Here is a tiny trained network, its code and every weight. The questions are about switching its units off for an input and a class, where a switched-off unit gives its printed mean instead of its output.

import numpy as np


def w(rows, s, z=0):
    codes = np.array(rows[::2]) - 128.0
    scale = np.full(codes.shape[1], s)
    scale[-1] = z or s
    return codes * scale


def norm(h):
    return h / np.sqrt((h * h).mean(-1, keepdims=True) + 1e-5)


def f(y):
    return y / 2 * (1 + np.tanh(0.7978845608 * (y + 0.044715 * y**3)))


def log_softmax(a):
    a = a - a.max(-1, keepdims=True)
    return a - np.log(np.exp(a).sum(-1, keepdims=True))


def net(x, mask):
    res = np.array(x, float).reshape(1, 2) / 4 @ E
    u = 0
    for l in range(4):
        y = f(norm(res) @ A[l][:, :-1].T + A[l][:, -1])
        res = res + np.where(mask[u : u + 4], y, B[l][:, -1]) @ B[l][:, :-1]
        u += 4
    return log_softmax(norm(res)[-1] @ U[:, :-1].T + U[:, -1])


A, B = {}, {}
E = w([
[165,221,119,184,87,97,255,127,81,26],'x0',
[77,34,139,182,116,101,172,129,171,100],'x1',
],0.0085)
A[0] = w([
[146,130,135,158,48,111,217,141,100,71,31],'0.n1',
[88,115,83,164,94,117,195,132,137,81,146],'0.n2',
[209,254,118,127,109,123,167,131,42,89,1],'0.n3',
[133,121,127,146,171,124,122,169,119,95,43],'0.n4',
],0.0088,0.0054)
B[0] = w([
[105,140,69,101,184,168,63,94,182,70,214],'0.n1',
[65,108,208,116,130,51,116,114,122,100,199],'0.n2',
[254,193,80,101,61,191,166,182,26,93,252],'0.n3',
[122,148,143,114,145,85,126,138,149,134,117],'0.n4',
],0.012)
A[1] = w([
[150,126,212,77,115,99,71,94,151,130,147],'1.n1',
[89,155,79,182,102,156,215,116,137,131,2],'1.n2',
[92,81,221,153,36,69,222,182,85,189,175],'1.n3',
[123,115,90,2,153,227,38,156,119,240,32],'1.n4',
],0.0083,0.005)
B[1] = w([
[114,80,146,89,104,167,204,172,110,156,172],'1.n1',
[123,156,134,122,155,86,117,79,203,43,118],'1.n2',
[117,206,59,215,92,68,118,174,41,182,142],'1.n3',
[96,115,85,17,254,224,88,182,237,181,254],'1.n4',
],0.0092,0.0098)
A[2] = w([
[237,159,145,244,92,126,225,89,185,109,83],'2.n1',
[172,176,184,88,76,169,147,127,81,163,2],'2.n2',
[161,181,152,181,46,146,116,125,1,194,3],'2.n3',
[83,80,206,118,56,86,108,148,32,193,41],'2.n4',
],0.0088,0.008)
B[2] = w([
[100,40,209,49,198,112,137,201,145,78,189],'2.n1',
[204,83,126,61,94,128,128,133,140,48,193],'2.n2',
[2,14,153,176,96,116,60,25,151,114,255],'2.n3',
[101,150,10,211,66,119,73,179,105,152,167],'2.n4',
],0.0075,0.0033)
A[3] = w([
[117,235,146,151,106,107,118,107,46,166,56],'3.n1',
[160,170,109,144,53,150,146,112,79,153,1],'3.n2',
[245,253,104,113,83,142,148,127,44,104,167],'3.n3',
[133,103,176,181,132,94,141,78,159,112,78],'3.n4',
],0.012,0.0071)
B[3] = w([
[102,83,76,170,107,98,67,164,152,172,141],'3.n1',
[107,165,101,191,162,98,143,90,187,173,150],'3.n2',
[218,250,166,43,48,183,180,156,10,154,253],'3.n3',
[162,72,166,57,168,178,223,161,135,108,132],'3.n4',
],0.012,0.021)
U = w([
[70,74,71,223,59,51,80,159,125,190,46],'0',
[247,223,151,66,57,181,151,106,20,150,254],'1',
[41,51,206,97,145,35,176,32,200,43,68],'2',
[97,98,58,50,208,213,40,186,209,233,48],'3',
],0.014,0.0066)

Each question gives the input, the list of numbers given to net, and the class t.
The units are the neurons (one row each of A and B). Each row of codes is followed by its name. A weight is (code - 128) times the scale printed after its matrix; where a second scale follows, it is the last column's (A, B and U).
mask holds one flag per neuron, layer by layer. A switched-off neuron (its flag False) gives its mean, the last column of its row in B, instead of its output. The means were averaged over made-up inputs and are rounded, as every weight is.
A unit's drop is (log p(t) with every unit on - log p(t) with that unit switched off) / (log p(t) with every unit on - log p(t) with every unit switched off).
The circuit of an input: a set's keep is (log p(t) with only the set's units on - log p(t) with every unit switched off) / (log p(t) with every unit on - log p(t) with every unit switched off). Starting from the 12 units with the biggest drops (on a tie, the unit counted first), units are removed one at a time, each time the one whose removal leaves the highest keep (on an exact tie, the one counted first), for as long as the keep stays at least 0.8.
units of the circuit, in order: the units of the circuit, biggest drop first
k most important neurons: the k neurons with the biggest drops, biggest first
k most important neurons of layer l: the k neurons of layer l with the biggest drops, biggest first
drop of u: that unit's drop, to one decimal
input [1,4], class 2: 2 most important neurons	3.n3; 0.n3
input [-4,4], class 3: units of the circuit, in order	3.n3
input [-6,5], class 3: 2 most important neurons	0.n2; 3.n3
input [8,7], class 2: 2 most important neurons	3.n3; 0.n3
input [5,4], class 2: units of the circuit, in order	0.n2; 3.n3
input [-1,1], class 3: 3 most important neurons	0.n3; 0.n2; 3.n3
input [0,3], class 0: 3 most important neurons	0.n1; 3.n3; 1.n3
input [-4,7], class 0: 2 most important neurons	0.n1; 3.n3
input [3,3], class 2: 3 most important neurons	3.n3; 0.n3; 0.n1
input [-4,8], class 0: 3 most important neurons	0.n1; 3.n3; 1.n4
input [-2,7], class 0: 2 most important neurons	0.n1; 3.n3
input [-4,6], class 0: 2 most important neurons of layer 0	0.n1; 0.n3
input [1,7], class 2: 2 most important neurons	0.n3; 3.n3
input [-2,-1], class 3: 2 most important neurons	0.n3; 0.n2
input [6,6], class 2: 3 most important neurons	3.n3; 0.n3; 0.n1
input [-5,4], class 3: most important neuron	0.n2
input [1,6], class 2: 2 most important neurons	0.n3; 3.n3
input [0,5], class 0: drop of 1.n3	0.3
input [3,8], class 2: drop of 0.n1	0.0
input [-4,-3], class 3: drop of 0.n3	0.1
input [-2,-4], class 3: drop of 0.n3	1.2
